Here is a tiny trained network, its code and every weight. The questions are about switching its units off for an input and a target symbol, where a switched-off unit gives its printed mean instead of its output.

import numpy as np


def w(rows, s, z=0):
    codes = np.array(rows[::2]) - 128.0
    scale = np.full(codes.shape[1], s)
    scale[-1] = z or s
    return codes * scale


def f(y):
    return np.maximum(y, 0)


def softmax(a):
    e = np.exp(a - a.max(-1, keepdims=True))
    return e / e.sum(-1, keepdims=True)


def log_softmax(a):
    a = a - a.max(-1, keepdims=True)
    return a - np.log(np.exp(a).sum(-1, keepdims=True))


def net(x, mask):
    ids = ['ΣΩεμφψ'.index(c) for c in x.split()]
    T = len(ids)
    res = E[ids] + P[:T]
    r = res
    for j in range(2):
        rows = slice(4 * j, 4 * j + 4)
        q, k, v = (r @ M[0][rows].T for M in (Q, K, V))
        z = softmax(np.where(np.tri(T) > 0, q @ k.T / 4**0.5, -1e9)) @ v
        o = O[0][rows]
        res = res + np.where(mask[j], z, o[:, -1]) @ o[:, :-1]
    y = f(res @ A[0][:, :-1].T + A[0][:, -1])
    res = res + np.where(mask[2:10], y, B[0][:, -1]) @ B[0][:, :-1]
    return log_softmax(res[-1] @ U[:, :-1].T + U[:, -1])


Q, K, V, O, A, B = {}, {}, {}, {}, {}, {}
E = w([
[141,126,188],'Σ',
[150,166,249],'Ω',
[151,13,161],'ε',
[177,71,143],'μ',
[21,119,133],'φ',
[150,126,193],'ψ',
],0.016)
P = w([
[102,174,2],'0',
[163,85,105],'1',
[166,83,118],'2',
[162,86,127],'3',
[162,90,141],'4',
[153,83,144],'5',
[159,82,152],'6',
[147,88,157],'7',
[153,93,162],'8',
[147,104,173],'9',
],0.0078)
Q[0] = w([
[174,252,45],'h1',
[149,54,198],'h1',
[137,55,173],'h1',
[55,124,174],'h1',
[84,187,136],'h2',
[111,64,89],'h2',
[193,109,62],'h2',
[121,151,97],'h2',
],0.019)
K[0] = w([
[133,9,236],'h1',
[49,138,54],'h1',
[78,170,73],'h1',
[204,154,76],'h1',
[125,225,97],'h2',
[207,117,59],'h2',
[217,69,189],'h2',
[180,173,118],'h2',
],0.014)
V[0] = w([
[129,251,130],'h1',
[130,89,12],'h1',
[128,8,120],'h1',
[128,102,195],'h1',
[67,185,149],'h2',
[42,98,92],'h2',
[125,129,71],'h2',
[135,98,112],'h2',
],0.011)
O[0] = w([
[151,2,112,226],'h1',
[28,97,212,25],'h1',
[93,252,156,27],'h1',
[181,194,86,146],'h1',
[173,43,57,176],'h2',
[219,124,133,220],'h2',
[132,88,173,5],'h2',
[129,162,157,129],'h2',
],0.0097,0.0021)
A[0] = w([
[68,131,119,187],'n1',
[15,127,4,92],'n2',
[150,110,181,175],'n3',
[155,71,112,41],'n4',
[66,176,80,3],'n5',
[156,112,114,229],'n6',
[192,128,134,72],'n7',
[152,151,117,147],'n8',
],0.015,0.0064)
B[0] = w([
[114,149,169,165],'n1',
[134,255,98,142],'n2',
[112,119,92,255],'n3',
[119,160,195,234],'n4',
[168,124,51,145],'n5',
[151,98,67,246],'n6',
[133,155,175,212],'n7',
[131,133,147,155],'n8',
],0.03,0.01)
U = w([
[76,189,231,32],'Σ',
[206,156,242,133],'Ω',
[120,134,14,252],'ε',
[77,95,194,89],'μ',
[119,134,31,167],'φ',
[143,253,90,99],'ψ',
],0.0052,0.0029)

Each question gives the input, a string of symbols that net reads in full, and the target symbol t.
The units are the heads (4 rows each of Q, K, V and O) and the neurons (one row each of A and B). Each row of codes is followed by its name. A weight is (code - 128) times the scale printed after its matrix; where a second scale follows, it is the last column's (O, A, B and U).
mask holds one flag per unit, heads first, then neurons. A switched-off unit (its flag False) gives its mean, the last column of its rows in O or B, instead of its output. The means were averaged over made-up inputs and are rounded, as every weight is.
A unit's drop is (log p(t) with every unit on - log p(t) with that unit switched off) / (log p(t) with every unit on - log p(t) with every unit switched off).
The circuit of an input: a set's keep is (log p(t) with only the set's units on - log p(t) with every unit switched off) / (log p(t) with every unit on - log p(t) with every unit switched off). Starting from all 10 units, units are removed one at a time, each time the one whose removal leaves the highest keep (on an exact tie, the one counted first), for as long as the keep stays at least 0.8.
units of the circuit, in order: the units of the circuit, biggest drop first
top k neurons: the k neurons with the biggest drops, biggest first
heads that matter: for each layer, one digit per head in row order, 1 if its drop is at least 0.15 and else 0, layers parted by /
drop when u is switched off: that unit's drop, to one decimal
input ε μ ε μ Σ, target ψ: units of the circuit, in order -> [n5 h1]
input ψ Ω Σ ψ Σ, target ε: units of the circuit, in order -> [n4 h2]
input φ Ω Ω Ω μ Σ ε μ φ ψ, target μ: units of the circuit, in order -> [h1]
input μ ε ε Ω Ω ψ μ Ω φ, target ψ: heads that matter -> 10
input μ Ω ψ, target Σ: top 2 neurons -> [n6 n1]
input μ ε ψ Ω Ω Σ, target Σ: units of the circuit, in order -> [h1 n6]
input φ Σ Ω μ ε Ω ψ φ μ, target μ: units of the circuit, in order -> [h1 n2]
input Σ φ Ω μ ε, target Σ: units of the circuit, in order -> [h2 h1]
input ε ψ μ Ω ψ, target ψ: units of the circuit, in order -> [n5 h1]
input Ω Ω ψ Ω μ, target Ω: top 3 neurons -> [n4 n7 n3]
input μ Ω Ω φ Σ ψ μ Ω ψ φ, target Σ: top 3 neurons -> [n6 n1 n3]
input ε Ω φ Ω ψ φ φ Ω ε, target Σ: units of the circuit, in order -> [h1 h2]
input Ω ψ Ω Ω Σ Ω Ω φ φ, target Ω: top 4 neurons -> [n4 n3 n7 n5]
input ψ ε Σ ψ Ω Ω Ω Σ, target ε: top neuron -> [n4]
input ψ Ω Ω Σ φ, target ψ: top 2 neurons -> [n2 n3]
input Ω Ω φ Ω ψ ε μ, target Σ: top 2 neurons -> [n6 n5]
input μ μ Ω ψ Ω Σ, target Σ: drop when n1 is switched off -> 0.5
input Σ Ω Σ μ ψ, target φ: drop when n7 is switched off -> 0.3
input φ Ω ψ ψ φ ε ψ φ, target μ: drop when n4 is switched off -> 0.2
